Here is a tiny trained network, its code and every weight. The questions are about switching its units off for an input and a class, where a switched-off unit gives its printed mean instead of its output.

import numpy as np


def w(rows, s, z=0):
    codes = np.array(rows[::2]) - 128.0
    scale = np.full(codes.shape[1], s)
    scale[-1] = z or s
    return codes * scale


def f(y):
    return np.maximum(y, 0)


def log_softmax(a):
    a = a - a.max(-1, keepdims=True)
    return a - np.log(np.exp(a).sum(-1, keepdims=True))


def net(x, mask):
    res = np.array(x, float).reshape(1, 8) / 4 @ E
    y = f(res @ A[0][:, :-1].T + A[0][:, -1])
    res = res + np.where(mask, y, B[0][:, -1]) @ B[0][:, :-1]
    return log_softmax(res[-1] @ U[:, :-1].T + U[:, -1])


A, B = {}, {}
E = w([
[156,96,183,217,59,68,182],'x0',
[107,141,126,172,131,138,98],'x1',
[124,129,128,141,127,130,115],'x2',
[200,189,30,181,37,175,144],'x3',
[231,252,184,116,148,103,91],'x4',
[147,116,129,125,131,128,119],'x5',
[144,118,130,107,124,124,132],'x6',
[121,133,127,132,129,130,133],'x7',
],0.015)
A[0] = w([
[143,128,233,184,201,145,156,252],'n1',
[165,216,122,179,23,154,202,199],'n2',
[105,124,91,131,166,222,134,225],'n3',
[207,254,199,136,83,45,101,183],'n4',
[226,109,77,212,48,162,178,124],'n5',
[151,103,169,209,94,26,199,234],'n6',
],0.01,0.003)
B[0] = w([
[130,168,182,107,109,64,124,196],'n1',
[150,101,85,165,170,160,79,234],'n2',
[119,131,64,52,109,56,178,192],'n3',
[154,161,112,165,247,85,165,253],'n4',
[74,73,54,121,122,172,137,236],'n5',
[88,58,239,174,112,133,174,218],'n6',
],0.014,0.018)
U = w([
[59,81,136,92,232,84,139,237],'0',
[127,241,195,48,183,122,103,157],'1',
[75,78,204,133,20,74,138,130],'2',
[129,169,225,156,145,89,185,2],'3',
[131,153,67,85,8,161,149,166],'4',
[226,235,75,106,130,154,133,92],'5',
[79,76,148,152,54,189,130,120],'6',
],0.012,0.0039)

Each question gives the input, the list of numbers given to net, and the class t.
The units are the neurons (one row each of A and B). Each row of codes is followed by its name. A weight is (code - 128) times the scale printed after its matrix; where a second scale follows, it is the last column's (A, B and U).
mask holds one flag per neuron, in row order. A switched-off neuron (its flag False) gives its mean, the last column of its row in B, instead of its output. The means were averaged over made-up inputs and are rounded, as every weight is.
A unit's drop is (log p(t) with every unit on - log p(t) with that unit switched off) / (log p(t) with every unit on - log p(t) with every unit switched off).
The circuit of an input: a set's keep is (log p(t) with only the set's units on - log p(t) with every unit switched off) / (log p(t) with every unit on - log p(t) with every unit switched off). Starting from all 6 units, units are removed one at a time, each time the one whose removal leaves the highest keep (on an exact tie, the one counted first), for as long as the keep stays at least 0.8.
units of the circuit, in order: the units of the circuit, biggest drop first
top k neurons: the k neurons with the biggest drops, biggest first
drop of u: that unit's drop, to one decimal
input [5,2,-5,-8,0,-7,-8,6], class 2: units of the circuit, in order : (n4)
input [8,8,-8,4,3,-1,-5,6], class 0: top 2 neurons : (n4; n5)
input [1,7,3,7,8,5,7,-1], class 0: units of the circuit, in order : (n5; n4)
input [-3,-6,6,1,4,-2,-6,1], class 5: top 3 neurons : (n6; n1; n5)
input [1,3,6,-6,-1,-2,6,3], class 2: units of the circuit, in order : (n4; n2)
input [-8,4,1,-6,1,-8,1,3], class 1: top 2 neurons : (n5; n6)
input [4,-8,6,5,0,-4,2,-6], class 6: top 3 neurons : (n5; n6; n3)
input [-3,8,-5,1,0,8,6,3], class 4: top 3 neurons : (n4; n6; n2)
input [1,-4,1,-3,8,-4,-5,-7], class 3: top 2 neurons : (n4; n3)
input [-3,-3,0,1,-1,3,-7,7], class 4: top 2 neurons : (n4; n6)
input [2,8,-1,1,-3,-2,-1,-1], class 6: top 2 neurons : (n4; n1)
input [-1,5,-8,-1,7,6,8,-8], class 1: top 2 neurons : (n6; n5)
input [2,2,2,2,-8,-8,7,-6], class 6: top 3 neurons : (n4; n1; n5)
input [6,8,-5,6,0,3,-3,6], class 6: units of the circuit, in order : (n5)
input [0,-2,-7,7,-3,1,-6,-6], class 4: top 3 neurons : (n6; n4; n3)
input [8,4,-2,5,4,7,2,0], class 0: top 2 neurons : (n4; n5)
input [-1,-6,4,5,-8,1,-7,3], class 4: drop of n4 : 0.2
input [4,-2,8,-2,3,-4,6,-3], class 3: drop of n5 : 0.0
input [3,5,1,-2,-5,-5,-6,7], class 2: drop of n4 : 0.2
input [5,-7,4,-1,3,-8,-5,-2], class 3: units of the circuit, in order : (n6)
